Each row is followed by its group and then its class within the group.
[-16 -12  -4  -7 -28  37  17  -1  11  -2   6   1  -1   0   1  -4  -5   3
  -5 -23 -11  14   1  11  -4  -4  -6 -17   7 -25  -8  11   5   7   8  -8
  -3   3  -7 -32 -13   6 -12  -4 -18  -3   2 -16  11   0]
R <69>
[-38 -48   2   1 -70  76  14  -7  31  12   7  14  -6  -7 -15 -14  -6  12
  -2 -34  12  15   1  22  -7 -20   7 -53  26 -43  -7  26  12 -28   9 -19
  -5 -10   0 -53 -21  10 -28 -21   0  14  -5  11  12  -2]
D <66>
[-10  -1   3  -4  10  16   7  14  35  13  -4  -2  13  10 -19   5  -4  -8
   4 -16  11   5  -4 -16  -3   9  -4 -17 -13   3  -8  -1  -6   2  -3  -3
  -3  -2  -4  12  -9   9  13  -1   4  -4  -3 -16  18   4]
D <64>
[ -1   5  -2  -8   5  18  11  11  20 -18  -2 -11  12   4  -7  11  11  -2
   0 -14 -10  10  -6  -3   2   7  -8  -4 -12  -3  -2   5  -1  22   2  -4
   3   1  -7   8 -17   4   7   8 -10  -8   2 -30  10   1]
R <69>
[-13  -8   5  -5  -5  35  10   8  27  15   1 -11   5   5 -23   5  -4   3
  -4 -21  13   2  -2  -4   2   2   1 -21  -6  -7  -2  10  -1   3   5  -7
   0  -3   0  -9  -7   7   7  -2  -1   2  -4 -13  13  -1]
D <66>
[ -1  21   2 -15  48 -18   1  25  42  11 -11  -4  15  13 -27  19  -8  -7
   0 -10  12  -3  -5 -38   3  22  -8   1 -30  18 -11  -2 -13  30  -7   3
   0   2  -1  39   1  10  31  13   1 -15  -4 -32  26   4]
D <64>
[-12  -6 -10  -6 -15  27  13  10  23  -4   0 -17   0   2  -3  10  -1  -4
   1 -23  -5  21   2   6   8  -2 -10 -15   0 -17  -4   7   6   2   9  -5
  -1   7  -2  -1 -16   2  -4   9 -16  -3   5 -24   9   0]
R <67>
[ -5  -2   4  -6   9  20   7  12  30  13   3   5   6   0 -26  12  -3   2
   2 -11  23  -3  -2 -10  -1   9  -2 -15 -10   5   2   2  -4  21   6  -4
  -2  -3   2  10  -2   1  16   2   2   2  -5  -9 -12  -2]
D <66>
[ -9  -9   1  -3  -1  25   3   8  29  16  -1   4  16   4 -16   0  -2  -4
   3 -11  11   5  -5  -8  -1   6   1 -19  -2  -2  -2   6  -3 -20   0   0
  -5  -2  -4   3  -6  10   3  -8   9  -1  -3  -3  11  -1]
D <64>
[ -1   8  -8 -10   8   1  14  17  33   0  -3 -11   4   5  -8  13   0  -3
  -3 -16  -2  11  -3  -6   8   8 -10  -7  -9  -4  -2   7  -7  22   4  -1
  -3   5  -1  19  -7   6  -2  10 -15 -11   3 -31  10  -2]
R <67>
[-13  -6   5  -6   3  28   7  11  36  10  -3   3   5   4 -28   4  -3  -1
  -2 -19  13   4  -4 -10  -4   8  -1 -22  -5  -5  -4   2  -2  13   1  -6
  -5   1  -1 -17  -9   8   6  -2   0  -2  -3 -12  19   1]
D <64>
[-11 -19 -10   1 -35  26  13   3  20  -4   8  -8  -4  -7   4  -3   0   5
   0 -20  -9  16   6  16   3  -8  -6 -15  12 -23  -1  13   9  -5   8  -8
  -1   2   6 -13 -10   2 -13   1 -12   3   4 -14   4   6]
R <67>
[-21 -28   3  -2 -33  54  12   4  33  13   3  -1  -4   2 -21  -4  -5   4
   0 -28  13  11   4   8   1  -2   1 -40   6 -21  -2  14   3 -19   8  -9
  -7  -5   1 -19 -16   9 -10 -10  -2   6  -4  -6  15  -2]
D <66>
[  0   6  -3 -11   1  -4  13  12  24  -2   0 -10   8   1  -7   8  -4  -1
  -2 -18  -6   6   2  -4  -5   4  -8  -5  -4  -5  -3   5  -4  32   0  -4
   0   5  -3   3  -7   4  -2  14 -15  -7   4 -30   8  -1]
R <67>
[-13 -16   1  -1 -10  27   5   5  31  14  -1   5   3   2 -16  -1  -5  -4
   2 -16  18   5  -2  -8  -5   0   0 -22   0  -9  -5   9  -1 -30  -2  -6
  -4  -5  -1  -6  -9   8   1  -6   7   1  -1   0  14   3]
D <64>
[ -6  -5   3  -5   5  17   7  14  34  12  -5   1   5   6 -19   4  -3   2
   2 -12  13   4  -4 -12  -6  12  -1 -15 -10   2  -5  10  -2  -4  -6  -2
   1  -3   0  12 -11   9  10   0   4  -1  -5 -14  15   3]
D <64>
[ -6   1  -8  -7  -1  27  13  12  31  -4   0 -13   4  -1 -16  11 -10   2
  -3 -20   9  12   3   2  -1   7  -5 -14  -7  -6  -1   7   1  45   4  -4
   3   6  -2  -7 -11   4   1  10 -15  -4   1 -32   7   0]
R <67>
[ -6  -1  -5  -2 -11   6  11   6  14  -1   1  -7   9   4   0   1  -2  -8
  -1 -17 -17  12   0  -1   1   0  -5 -12  -1 -15  -6   9   4   2   2  -5
   0   2  -3  -7 -14  10  -6   5  10  -5   2 -24  14   3]
R <69>
[ -8  -1  -6  -7  -9  26  11  10  18  -3   1 -10   3  -1  -4   1  -4  -1
   0 -15  -8  17  -1   7   3   2  -7 -12  -6 -11  -5   7   2  17   4  -6
  -1   6  -1  -5 -14   1  -3   8 -15  -4   5 -21   9   1]
R <67>
[ -8   7 -10  -6  -1  11  14  12  28  -5   3 -15   1  -1  -3   9  -2  -5
  -1 -16  -2  16   4   2   4   3 -13  -7  -4 -12  -1   4   3  18   3  -6
  -8   6  -1   8 -12   3  -1  11 -16  -4   5 -22  12   1]
R <67>
[ -2  -4   3 -11   2   0   8  13  28  10   1   4   7   9 -17   6   2  -6
   5 -19   4   0  -4 -15  -3   5   1 -28  -5  -5  -5   6  -9  -8  -1  -2
  -2  -2   0   8  -7   7   8  -1  -5  -8  -2 -19  17   2]
D <64>
[-17 -20   3  -2 -27  37   8   1  26   8   2   4   0   2 -12  -3  -2  -3
   4 -21   7   5  -2  -1  -4  -7   6 -29   7 -16  -8  12   1 -22   0  -9
  -3  -5  -4 -20 -12   9  -7  -7   2   3  -2  -2  14   3]
D <64>
[ -7  -1   1  -6  -7  23  14  13  24  -1  -2 -13   5   0  -6   5  -4  -1
  -6 -20  -6  16   1   3   3   4  -7 -14  -1 -12  -3   7   2  17   6  -5
  -2   6  -2  -2 -11   4   1   6 -14  -1   2 -25   9   1]
R <67>
[-14 -14   5  -7 -17  25   7  10  32  17  21   6   3   5 -25   0   2   6
   3 -26  12  -1  -3  -5  -2   2   4 -30  -1 -11  -2   9  -6   4   7  -9
  -4  -6   5 -10  -7   9  -2  -5  -2   1 -11 -15   5   0]
D <66>
[ -8 -10   1   1  -9  21  10   6  31  12   1   1   4   2 -16  -1  -1 -12
   4 -11   2   9  -4  -5  -3   3   0 -18  -6  -7  -4  11   1 -10   0  -4
  -4  -8   0  -1 -14  10  -1  -3   3  -2  -3 -17  15   3]
D <64>
[ -9  -7   4  -3   0  15   7  11  28  16  -4   0   3   8 -22   6   2  -8
   4 -14   3   2  -4 -11   0  14   2 -19  -8  -5  -3   1  -8 -16   3  -4
  -1  -3   2  10 -10   8   8   1   1  -5  -5 -18  15   2]
D <66>
[ -4   5  -5  -3   4  20  10   7  19  -3  -1  -5   3   0  -6   4  -7  -5
  -4 -13  -4  13  -1   0  13   6  -9  -7  -9  -5  -2   2   6  17   2  -1
   1   2  -6   0 -12   3   2   9 -13  -4   2 -28   7   1]
R <69>
[ -9  -7   1  -9 -10  11  13  17  34  10  -1   1   9   6 -20   4   1   0
   2 -26   3   3  -3  -7 -10   1   2 -23 -12  -5 -11  11  -8   9   3  -6
  -5   0  -3  -9  -9  10  -2   2  -9  -6  -3 -30  17   2]
D <64>
[ -9 -10   7  -5  -5  40   8   0  32  16  -3   7  -1   1 -29   2  -6   2
  -5 -17  18   2  -5  -6  -1   5   1 -23  -7  -5  -4   8  -1   9   2  -5
  -3  -8  -1 -11 -12   8   6  -4   5   4  -5  -8  12   2]
D <66>
[-10  -3  -6  -6 -12  26  19  14  30  -3  -1  -9  -1  -2 -14   2  -4   6
  -6 -24  -5  15   4  -2   0   0  -7 -15  -1 -11   0  10   6  30   7  -5
   2   1   1  -8 -12   5  -4   8 -14  -5   6 -27   7   1]
R <67>
[ -5   5  -7  -8   1  14  11  10  25  -4   1 -10   3  -1 -10  11  -4   3
  -3 -19  -2  11   1  -4   3   9  -9 -11  -4  -8  -6   6   0  39   4  -6
  -2   5  -1  -4  -5   1   1  10 -15  -6   2 -24   5   2]
R <67>
[ -4   2  -7  -5   0  21  14  11  25   0   0 -12   1   0  -3   8  -7  -2
  -2 -12  -5  16   2   2   3   6 -10  -3  -7  -4  -3   5   0  19   5  -2
  -2   6  -8  -1 -12   4   2  11 -11  -4   4 -25   5   1]
R <67>
[-12  -8  -5  -4  -5  25  10  11  32   8   0   3   4   5 -23   4   0  -3
   1 -23  14   2  -1 -10   0   4  -6 -26  -8  -5  -7   6  -3   0   5  -5
  -4  -2  -1   0  -6   7  10  -4  -3  12  -4 -28  14   0]
D <66>
[-32 -44   4   4 -56  58   9  -3  30  14   5   2  -9  -1 -15 -18  -1   9
   8 -30  20   9  -2  14  -5 -12   8 -46  21 -34  -1  18   8 -28  10 -13
  -6  -9   2 -45 -13   4 -18 -17   2  11  -4   9  11  -2]
D <66>
[ -8   0  -1  -4 -12  14  12   7  23  -2   4  -9   3   1  -5   3   4   0
  -2 -19  -9  13   2   1   3  -3  -7 -11   3 -16  -6   8   4  10   5  -5
  -3   3  -2  -6 -11   5  -6   7 -10  -2   7 -24  10   3]
R <69>
[-18 -21   7  -5 -13  35   8   5  31  15  -1   7  -2   3 -28   1  -3   5
   1 -20  17   2  -1  -2  -2   3   4 -33  -2  -9  -4   8  -1  -3   7  -9
  -3 -12  -2  -6  -7   6   5  -6   0   6  -5  -5  11  -3]
D <66>
[-12  -9  -4  -5 -18  33  14   7  26  -3   1  -6   2  -4  -8   1  -5   6
  -6 -19  -4  20  18   8   0  -1  -9 -15   4 -18  -2  12   5  27   1 -10
  -4   4  -4 -19 -11   5  -8   4 -15  -2   3 -16   7   0]
R <67>
[ -7   3  -5 -11   8  10   9  10  32  -4   1  -8   6   6 -15   6  -6  -5
  -4 -16   1  10   2  -9   3   7 -10 -12 -14  -4 -10   4  -2  24  -2  -4
  -6   5  -6   1  -7   7   5  10 -14  -7   3 -27  13   2]
R <67>
[-10 -18  -7  -3 -17  27  14   5  23  -6   5  -2   5  -2  -4   1  -4   3
  -1 -19  -7  14   1   8  -1  -2  -7 -14   5 -14  -1   9   3  22   4  -1
   4   2   0 -19 -12  12  -8   7 -17  -4   1 -21   7   1]
R <67>
[ -6  -8   4  -1   2  44   7   8  28  16  -8   2   1   4 -24   6  -8  -2
  -1 -14  21   1  -3  -9  -2   9   1 -21  -9   2  -3   7   1  -4   8  -3
   0  -7  -5   4  -8   6  13  -5   5   3  -8  -3  10  -3]
D <66>
[-16 -14   5  -1 -10  31   6   6  31  10  -1   7   4   5 -19  -3  -3   0
   3 -17  15   0  -3  -8  -5   1  -1 -28   3 -13  -4  11  -1  -5  -5  -8
  -4  -7  -5 -18 -11   9  -3  -7   4   1  -5  -3   7   5]
D <64>
[  3  10  -2 -13  21   8   5  11  17   1  -2  -5  11  13 -12   9  -4  -6
  -2 -10 -10   7   2 -12   0   6  -6  -2  -7   2  -6   2  -7  25   0  -1
  -4   5  -5   8  -5   2   9   9 -11  -6   1 -30  13   6]
R <69>
[ -5   5  -1 -11   7  24   8   8  18  -1  -2  -9   7   1 -37  11  -8  -1
  -1 -12  -4  10   0   1   2   6  -8  -4 -10  -6  -1   4   1  32   6  -3
  -1   6  -4   1 -10   1   1   5 -14  -6  -1 -25   8   1]
R <69>
[  5  10  -1  -9  23 -14   5  16  29  11  -7  -6  11  13 -25  10   1 -11
   0 -11   9  -2  -3 -23   6  15  -6  -7 -21   7  -7  -2 -15   7  -4   1
   0   3  -2  25  -3   6  16   6  -8 -10   0 -25   8   7]
D <64>
[-13 -13  -8  -4 -19  23   7   5  25   9   2   7   3   5  -7  -4   0  -3
   6 -17   1   7  -3  -3  -3  -3   3 -24   3 -12  -5  12   1 -28   0  -8
  -2  -5   0  -8 -10   9  -5  -8   4  -1  -4  -7  12   6]
D <64>
[ -5  -1  -6  -8   5  12   9  16  35   4   0 -11   4   7 -13   6 -15   0
   1 -13   1  15   0  -5   1  10  -9  -7 -11  -2   1   5   3  27   0  -3
   0  -2  -1  10  -9   7   4  10  -5  -8   3 -28  11   2]
R <67>

Each row is followed by its group and then its class within the group.
[-12   3  -2   1  -1 -10  -9 -30  -3  22  10   9   4  -3   1   6   2   6
   7  -7   7  -7   9 -12 -33 -14  13  -2   9   2  12   1  26  -2 -15   2
   7 -27 -22   1 -20   1  -7   3   4 -17   0  -3   3   4]
(31) (36)
[ -9   6  -7  -5  -1  -1   4 -23   5  19  -9   3   1  -8   9   6  -6  -6
  16  15 -10   1  13 -20 -27  -9  25   3  -7   0  -5   1  18  -1  -7   8
   1 -32 -16  -2 -14  -9  -9   7  -6  -9  13 -15   9   5]
(31) (35)
[ -7  16   4  -1   0   5   6 -29  -5  16  14 -15  20 -13 -56  12  17   1
  20  12   5   7   5  -7 -36  -1  15  10 -21   4 -17   0   6  -3 -11   5
  17 -29  -7   3 -22  -2  -8   0   5  -7  -5  -1  13  -1]
(21) (45)
[ -6   6   3  14   0  -3  -5 -31   8  14   5   1   2  -3   1  11   2  -1
  12  -8   4   0   6  -6 -30   4   3  -3 -12   0   7   5   6   7 -29  -5
 -19 -30  -4  -3 -12   0 -15  13   0 -15 -11   6   4   0]
(21) (43)
[-15   6   4   0  -8  -7   0 -15   2  20  -4   5   8  -6  17  -2  -3   2
  15   6   1   2   6  -6 -27  -6   3  -2  -3  -7   2  -6  12   0 -13  14
 -10 -40 -15   5 -23   5  -4  14   8 -17   1   4   7   5]
(31) (35)
[-20  21  -3  -3  -9 -11   0 -31   4   2  -7  18   4  -6  16   1  -2   8
   4  -2  -3 -11  16 -15 -20 -14   9  -1  -3  -5  13   7  17  -5 -13  -9
   0 -35 -22   2 -20  -4 -22   6  26 -19  -5  -5  12   8]
(31) (36)
[-15  -3   7   7   9  -8   3 -23   4   7  -1 -21   7  -8  -2  12   6 -22
  36  16   9  -2   6  -7 -35  -4   7   5 -16   4 -21   4  -3   0 -12   6
 -10 -35  -7   3 -10  -8  -4  -8  -2 -14 -20  -8   8   8]
(21) (45)
[-12   0  10   9  -2  12  -2 -38  -5  25  -1  -2  11 -12   7  27   7  -3
  40   9   1  -4   4  -8 -45 -18  18   3  -7   9  -4   4  16  -1 -23  11
   4 -52 -65  -9 -24  -8  -3   4   6 -17   3 -18   6  10]
(21) (45)
[ -3 -15   1  13   7   0   5 -35  -3  22  -2  -8   4  -7   2  19   8  -8
  33  30  -3   2   8   5 -30  -3 -21   4  -8  -6  -3 -15   2   9 -16  13
  21 -44 -13  10 -14  -2  16   3  30 -12  44  -2  24  -4]
(21) (45)
[-11  -9  -5   7  -7 -19   6 -26  14  20   3   2   1  -3   7   6  -4   1
  13  10  12 -10  18 -16 -22   5   5   0 -15  -6  -3  -3  17  -3 -11   5
  -8 -37  -9   8  -9  -3 -24  11   0  -2   1  -6   3   5]
(31) (35)
[-11   2   8   8  -6 -20   1 -28  -4   8   0 -13   3 -10   5   7  -2  -5
  44  25   6  -7   7 -20 -32   0   4   0  -9  -3  -8  -8  -1  -3 -11   6
  -8 -23  -7   7  -7  -8 -19   1  12 -24   1  -1   5  11]
(21) (45)
[ -6  11   7   6   1  -4  -6 -30  -3  25  -1   3  13 -12   7  22   1  -5
  12  12  -1   2  19  -5 -34  -5  15  18  -1   0  16  -1  13  -1 -15   6
   7 -36  -7   1 -18   3  -9   0   4 -19   0   5  23  11]
(31) (35)
[  2  -1   5  13   9  14  -3 -33 -10  -4  -7  -2  17 -10 -26  26  11  -3
  23  21  -1  -2   9  -8 -23   6  27   3  -6  14  -6  -1   9   1 -20   5
  14 -32 -18  -4  -9 -10  -8 -10  -3 -16   3 -12   8  11]
(21) (45)
[ -7  -9  15   5   5   8  -1 -37   6  19   1  -3  19 -12   7  30   5  -6
  35 -37  -4  -1  12   4 -43   4  15   5  -2 -11  -1  -2   9   2 -15  10
  -9 -56 -16   7 -17   4 -16  -4  -4 -15  -7  -3  12  12]
(21) (43)
[-17  21  22  16  -2  33 -27 -30  -1  20  -5  -8 -10  -7   6  18   1  -5
  50 -27   4   1  -2  -2 -30   1   1   2 -14 -11   5  -3   5  -3  23   9
 -19 -44  -8   5  -9  -6  -6   4  11  -7  -7 -10   6   5]
(21) (43)
[-30  10   7   3  -8 -19  -5 -39 -13  18  -9  12  -1  -4  11  -5  -4   9
 -18   3   4   0  12 -11 -20  -5   8   2  -3  -5   6  -2  17 -12 -27  -2
  -7 -46 -12  -3 -22  -1  -1  12   4  -8 -10   7   4   2]
(31) (36)
[-11  12 -11  -9   5 -27   2 -27   7  22   6   8   1   0  22  -2  -1  -8
  -1  25  12  -5  15 -14 -10  -5   4   8  -6   3   1  -2   3   0   1  22
  -5 -10  -9   1 -16 -15  -1  16  -7 -13   7   7  14  14]
(31) (35)
[  9 -14 -19   1   2 -65   0 -16   0   4  -5   1   4  -5  -4  -8  -1  -2
  12  -1   2   4  27   6 -19  -4   9   4  -5  -3 -16  -5  -4   2 -13   4
  -4 -14  -2   6  -7  -9  12  16   4 -10   4   7   3  -2]
(31) (35)
[ -3  -1   9  12  -3  11   2 -18   8  26   4 -11   0  -6   8  15   9  -4
  27 -10  -1   5   6  -5 -51   2  13   1  -7   0  -2   1  12   0 -14   4
  -7 -44 -14   6 -21  -9 -12  -8   7 -11  -4  -4   6   7]
(21) (43)
[  3   9   0   1   5   8   4 -43   8  18   5 -17  13 -36   2  26  10  -7
  38   9  24   2   5  -5 -33  -1  32   1  -9   5 -11  -2  -5  -6 -11  14
   2 -40  -7   5 -10  -4 -16 -10  -1 -13  -4 -11  13   7]
(21) (45)
[ -3 -15  21  12   3  26  -6 -21   8   2  -9  -2  -1  -1   4   6  -2  -2
  27 -16  -2   6  -7  -2 -34   5   3  -4 -14  -6   2   3  -1  -1 -10  14
 -22 -28   5   4  -3  -5  -8  -8   2 -14  -8   6  -8   2]
(21) (43)
[ -7  -5   7  16  11  12  -1 -35   1  18   0   1   1  -9  -2  16  15  -4
  30  -6   2  13   3 -10 -32   1  21   4  -3  -3  10  27  13  12 -19   9
  -9 -49 -28   7 -19  -8  -6  -2   0  -9   2  -1  10  18]
(21) (43)
[  2   0   5   7   5   3   7 -39   2  15  -5 -10   0 -25   1  20   1 -22
  38  12   6  11  13 -14 -35  -5  17   0  -6   1  -9   0   0   6 -15  -6
  -1 -49 -13   1 -25  -3  -4  -5  10 -19   5  -2  15   6]
(21) (45)
[ -1 -10   9  10   2 -12   4 -28   1  23  -7  -6   6  -9   9   8   7 -15
  22   8   3   0  12  -3 -29   5  25   4  -8  33  -9   1   2   6 -15   6
  -6 -27  -7   5 -12  -6   1  -1  -6 -10 -10 -25  11   0]
(21) (45)
[-12   2  -3   1  -7 -32   1 -26  14  20  -4  19  -6  -9  12  -4   8   0
  -1   7   5  18  16 -16 -24 -13   6  11   3  -6  11   8  13  -1 -22   0
 -14 -36 -16   8 -17  -9  -2   1 -12 -24  -4   4   0   6]
(31) (36)
[-25  -5 -11   5  -8 -12  -3 -52  20  23   5   8   0 -14   0   3   4   3
   9  11  12  19   8 -17 -44 -11  25   0   6  -7   0  -2  18  -3 -20   9
   0 -65 -26  24 -33  -7  -4   9  -9 -12   3  -6   6  16]
(31) (36)

Each row is followed by its group and then its class within the group.
[ -4  -1 -12 -18  12   0  -9  -4  -3   1  -5   2  16 -11  -3  -4   7  -2
   2  -4  -2   3   3 -16   3   5   1  -4  -7   4   1  -4  11 -25   2  -1
   0  -2   5   9  -9  -7 -19 -18   9   0  17  -9  -2   4]
(33) zeki
[-10   3  -5  -9  18   5 -14  -9 -16  -2  -4  -1  12  -9  -8  -3  21  -1
   8  -6   1   0  -2 -11   3   8   8 -19 -12   7   2 -11  12 -34  -1   2
   2  -3   6   2 -17  -5 -16 -14  20   2  13 -28  -1   2]
(33) zeki
[ -6   9 -20  -7   8  -1 -17   1   0  -4  -5  -4  16   0  -6   1   5   3
  -3  -2   8   4   3 -31  -1  13   6  -9 -14   6  -2   3   5 -38   1  -1
  10  -5   2   4 -20 -10 -22 -19  -3   5   5 -24  -1  -2]
(27) vogap
[  0   6   7  -9  -5  -4  -7  -3 -10  -7 -10  -7  -8   9   1  -4  -8  10
 -16   5   6   9 -13  31   0  11  -2  16  11  -2  -4  13 -12  -2   8   5
   0  10  -3   1   3  -7  -2   0 -12   0  -7  -2   0  -5]
(23) nugip
[ -8   2  -8 -17   2  -2 -10  -5  -7  -2 -11  -1  12  -3  -3  -8   3   8
  -5  -5   7   2  -1  -8   3  11   1   5  -2   0  -3  -2   5 -27   2   2
   2   1  -2   3 -12 -11 -14 -13   4   3  21 -14  -4  -4]
(33) zeki
[  8   0  -2   3  17  -5 -14  -4  -8  -1 -15  -4  22  -7  -6  -2   7   0
  -1 -19   3 -16  -7   0   6  17   9 -11 -12  11  -7  -7  18 -37  -5   2
   2  -1   4   2 -16   4 -16 -10   1   2  10 -26   1   0]
(33) Vuno
[-10   7  -4  13   6   8 -10   0  -2  -4  -1  -1   1   0  -7   4  -2  -8
   8   2  -4  -3   0 -13   0  -3   7 -13  -8   4   2   1   2 -16   2  -2
   1  -8   4   0 -15  -5 -11  -4  16  -2  -7 -17  -1   3]
(27) guzaf
[ -5   2  -3  -6   7  -6 -10  -4  -9  -4 -12  -1   8  -2   0  -4   4   4
  -5  -4   3   1  -2  -8   0  11   3   1   1   2   1   0   6 -23  -2   2
   4   1  -1  -1 -11  -5  -1 -10  -5   2  14 -19   0  -5]
(33) zeki
[ -1  -4   7  -4  21  -2  -9 -11  -8  -4 -13   1  17 -14  -6  -1   8   1
   6 -14  -2  -4  -7   7   7  12   6 -14 -12   8  -6  -9  15 -27  -1   4
   0  -5  -8   3  -8   7 -10 -13  15   4  14 -10  -1   5]
(33) Vuno
[-11  -2 -16 -10 -12   4  -1   4   9   1  11   2   0   2  -2  -1   4   8
  16   7  13  15  10 -31  -3 -11  -2  -2 -13 -10   2  -9   5  -4  -1 -14
   0  -4  -4  -2   2 -13  -3  -8  17   4  16   2  -4  -6]
(27) guzaf
[ -5   7 -11  -2   3   7  -5  -1   2  -1   7   1   0   1  -9   2  -1   0
  13   7   7  10   5 -22  -2  -1   5 -20 -15  -1   1   1   2 -20   3  -3
   1   1   0   2 -13  -4 -12  -8   7  -3 -11 -16   0   2]
(27) vogap
[ -7  -1  -4   1   9   3  -4   0   4   2   4   3   6  -5  -5   3   8   0
  13   0  -1   8   9 -31  -4  -3   1 -19 -10   1   3  -7   7 -12  -7  -3
   0  -5   1   3  -3   3  -3 -11  10   1   1  -5  -1   5]
(27) vogap
